Below is a small trained network, with its code and all its weights. Each question gives an input and a class and asks what happens when units are switched off, that is, made to give their printed mean instead of their output.

import numpy as np


def w(rows, s, z=0):
    codes = np.array(rows[::2]) - 128.0
    scale = np.full(codes.shape[1], s)
    scale[-1] = z or s
    return codes * scale


def f(y):
    return y / 2 * (1 + np.tanh(0.7978845608 * (y + 0.044715 * y**3)))


def log_softmax(a):
    a = a - a.max(-1, keepdims=True)
    return a - np.log(np.exp(a).sum(-1, keepdims=True))


def net(x, mask):
    res = np.array(x, float).reshape(1, 8) / 4 @ E
    y = f(res @ A[0][:, :-1].T + A[0][:, -1])
    res = res + np.where(mask, y, B[0][:, -1]) @ B[0][:, :-1]
    return log_softmax(res[-1] @ U[:, :-1].T + U[:, -1])


A, B = {}, {}
E = w([
[76,115,148,119,108,158,105,127,127,20],'x0',
[102,58,172,39,75,107,139,132,87,210],'x1',
[207,77,142,89,95,217,88,137,171,140],'x2',
[147,130,192,109,104,113,39,132,187,112],'x3',
[164,203,136,144,134,52,53,123,110,162],'x4',
[197,35,87,44,110,83,173,128,113,91],'x5',
[137,171,65,147,41,133,126,120,127,160],'x6',
[177,153,82,113,146,175,102,122,2,102],'x7',
],0.0046)
A[0] = w([
[161,128,128,95,112,102,105,125,53,187,146],'neuron 0',
[135,128,128,123,125,122,126,131,114,144,148],'neuron 1',
[170,128,123,88,98,95,101,131,29,205,119],'neuron 2',
[123,68,131,108,109,125,188,122,169,181,163],'neuron 3',
[253,89,114,105,160,191,101,121,131,56,78],'neuron 4',
[255,90,115,106,158,193,104,125,130,55,67],'neuron 5',
[108,212,157,186,171,48,81,127,219,178,43],'neuron 6',
[134,37,116,102,95,126,238,127,180,237,69],'neuron 7',
[90,167,129,167,115,204,116,134,111,140,156],'neuron 8',
[131,124,128,126,130,130,128,125,129,130,141],'neuron 9',
[79,77,182,93,120,129,101,135,164,86,113],'neuron 10',
[96,83,166,104,123,123,119,122,157,112,194],'neuron 11',
[68,201,132,187,116,250,93,122,126,140,66],'neuron 12',
[124,135,125,129,128,124,134,134,123,123,122],'neuron 13',
[116,177,66,150,72,64,156,134,127,41,107],'neuron 14',
[81,134,115,145,191,104,202,120,48,99,77],'neuron 15',
[123,202,60,154,36,80,124,124,154,44,50],'neuron 16',
[161,129,126,93,113,103,105,124,54,188,145],'neuron 17',
[166,130,128,87,107,98,98,127,40,199,130],'neuron 18',
[88,137,116,140,174,114,181,119,65,102,112],'neuron 19',
[59,46,193,74,120,128,80,112,180,61,54],'neuron 20',
[135,72,125,116,126,116,194,122,162,170,128],'neuron 21',
[101,72,150,103,117,122,150,116,164,144,254],'neuron 22',
[91,89,173,101,121,130,109,134,156,97,140],'neuron 23',
[75,147,109,150,197,85,223,135,28,105,43],'neuron 24',
[85,181,125,175,121,233,100,128,129,140,91],'neuron 25',
[107,227,164,190,171,71,59,129,220,189,73],'neuron 26',
],0.0088,0.00085)
B[0] = w([
[146,112,128,111,103,122,69,104,71,178,189],'neuron 0',
[125,120,134,137,124,140,112,116,124,147,134],'neuron 1',
[145,103,129,89,107,114,46,92,46,198,215],'neuron 2',
[100,119,105,97,101,141,161,182,171,171,183],'neuron 3',
[209,103,42,157,192,160,86,184,157,78,219],'neuron 4',
[208,102,43,154,194,163,84,177,161,77,219],'neuron 5',
[190,191,182,168,167,72,122,100,215,192,237],'neuron 6',
[79,98,68,70,88,169,199,176,220,240,234],'neuron 7',
[142,174,136,104,119,175,173,124,90,93,172],'neuron 8',
[121,135,119,128,129,127,120,135,128,129,129],'neuron 9',
[104,111,201,130,127,109,105,186,115,95,165],'neuron 10',
[97,123,162,136,114,124,115,186,128,112,154],'neuron 11',
[143,244,139,103,78,218,171,127,71,98,214],'neuron 12',
[128,121,132,132,129,132,134,118,127,128,128],'neuron 13',
[85,81,116,152,80,102,144,24,156,70,180],'neuron 14',
[83,113,113,164,208,118,192,109,77,152,198],'neuron 15',
[128,104,91,136,57,93,137,31,200,34,188],'neuron 16',
[142,113,129,112,105,123,65,103,72,179,190],'neuron 17',
[147,111,121,106,95,119,51,101,55,192,205],'neuron 18',
[103,113,117,151,181,125,186,115,87,137,177],'neuron 19',
[89,102,236,127,127,88,82,223,97,68,190],'neuron 20',
[99,132,97,113,103,160,145,161,162,182,173],'neuron 21',
[91,123,136,115,101,134,131,199,151,132,170],'neuron 22',
[112,115,180,133,124,111,117,177,118,104,153],'neuron 23',
[67,95,125,166,235,94,198,94,71,154,220],'neuron 24',
[140,213,139,105,95,198,155,125,89,96,190],'neuron 25',
[178,251,180,147,166,51,119,96,200,204,254],'neuron 26',
],0.02,0.0049)
U = w([
[60,73,62,41,59,184,202,190,232,218,97],'0',
[55,64,253,119,101,90,77,229,140,28,233],'1',
[88,75,83,179,8,61,152,5,195,9,5],'2',
[241,72,30,176,210,187,62,178,178,36,186],'3',
[166,74,112,56,63,99,3,66,5,207,182],'4',
[147,226,147,104,57,250,187,95,55,49,147],'5',
[39,76,96,212,247,93,229,59,40,124,110],'6',
[206,222,193,196,159,32,117,61,237,183,37],'7',
],0.0035,0.0003)

Each question gives the input, the list of numbers given to net, and the class t.
The units are the neurons (one row each of A and B). Each row of codes is followed by its name. A weight is (code - 128) times the scale printed after its matrix; where a second scale follows, it is the last column's (A, B and U).
mask holds one flag per neuron, in row order. A switched-off neuron (its flag False) gives its mean, the last column of its row in B, instead of its output. The means were averaged over made-up inputs and are rounded, as every weight is.
A unit's drop is (log p(t) with every unit on - log p(t) with that unit switched off) / (log p(t) with every unit on - log p(t) with every unit switched off).
The circuit of an input: a set's keep is (log p(t) with only the set's units on - log p(t) with every unit switched off) / (log p(t) with every unit on - log p(t) with every unit switched off). Starting from the 12 units with the biggest drops (on a tie, the unit counted first), units are removed one at a time, each time the one whose removal leaves the highest keep (on an exact tie, the one counted first), for as long as the keep stays at least 0.8.
circuit, biggest first: the units of the circuit, biggest drop first
most important unit: the unit with the biggest drop
k most important neurons: the k neurons with the biggest drops, biggest first
drop when u is switched off: that unit's drop, to one decimal
input [7,-8,-8,-1,-8,-6,2,-3], class 5: 4 most important neurons	[neuron 12; neuron 25; neuron 8; neuron 16]
input [1,-5,0,0,-8,-3,-8,0], class 1: circuit, biggest first	[neuron 20; neuron 10]
input [-4,5,-7,-1,-5,1,0,-2], class 0: most important unit	neuron 7
input [2,-2,2,-6,0,3,-6,-2], class 6: 2 most important neurons	[neuron 15; neuron 24]
input [3,-1,-3,0,-1,-3,-2,4], class 6: circuit, biggest first	[neuron 24; neuron 15]
input [-3,-2,7,-1,-7,-6,-5,-5], class 0: 4 most important neurons	[neuron 7; neuron 3; neuron 21; neuron 22]
input [0,-4,7,3,-7,-1,7,7], class 3: 2 most important neurons	[neuron 5; neuron 4]
input [0,4,5,5,7,7,-3,-7], class 1: 2 most important neurons	[neuron 20; neuron 10]
input [-3,1,-8,3,-2,2,3,8], class 6: 3 most important neurons	[neuron 24; neuron 15; neuron 19]
input [-1,8,1,0,2,-5,-2,-6], class 0: 3 most important neurons	[neuron 7; neuron 3; neuron 22]
input [8,3,-6,2,2,8,3,0], class 2: 2 most important neurons	[neuron 14; neuron 16]
input [-1,1,4,1,4,5,1,3], class 4: 2 most important neurons	[neuron 2; neuron 18]
input [-7,-3,6,0,-2,7,-1,0], class 3: drop when neuron 4 is switched off	1.6
input [-4,8,-7,6,2,3,-3,2], class 4: drop when neuron 4 is switched off	0.0
input [8,-5,5,-6,7,-5,1,-1], class 5: drop when neuron 12 is switched off	0.5
input [4,7,8,-5,0,7,6,0], class 0: circuit, biggest first	[neuron 7]
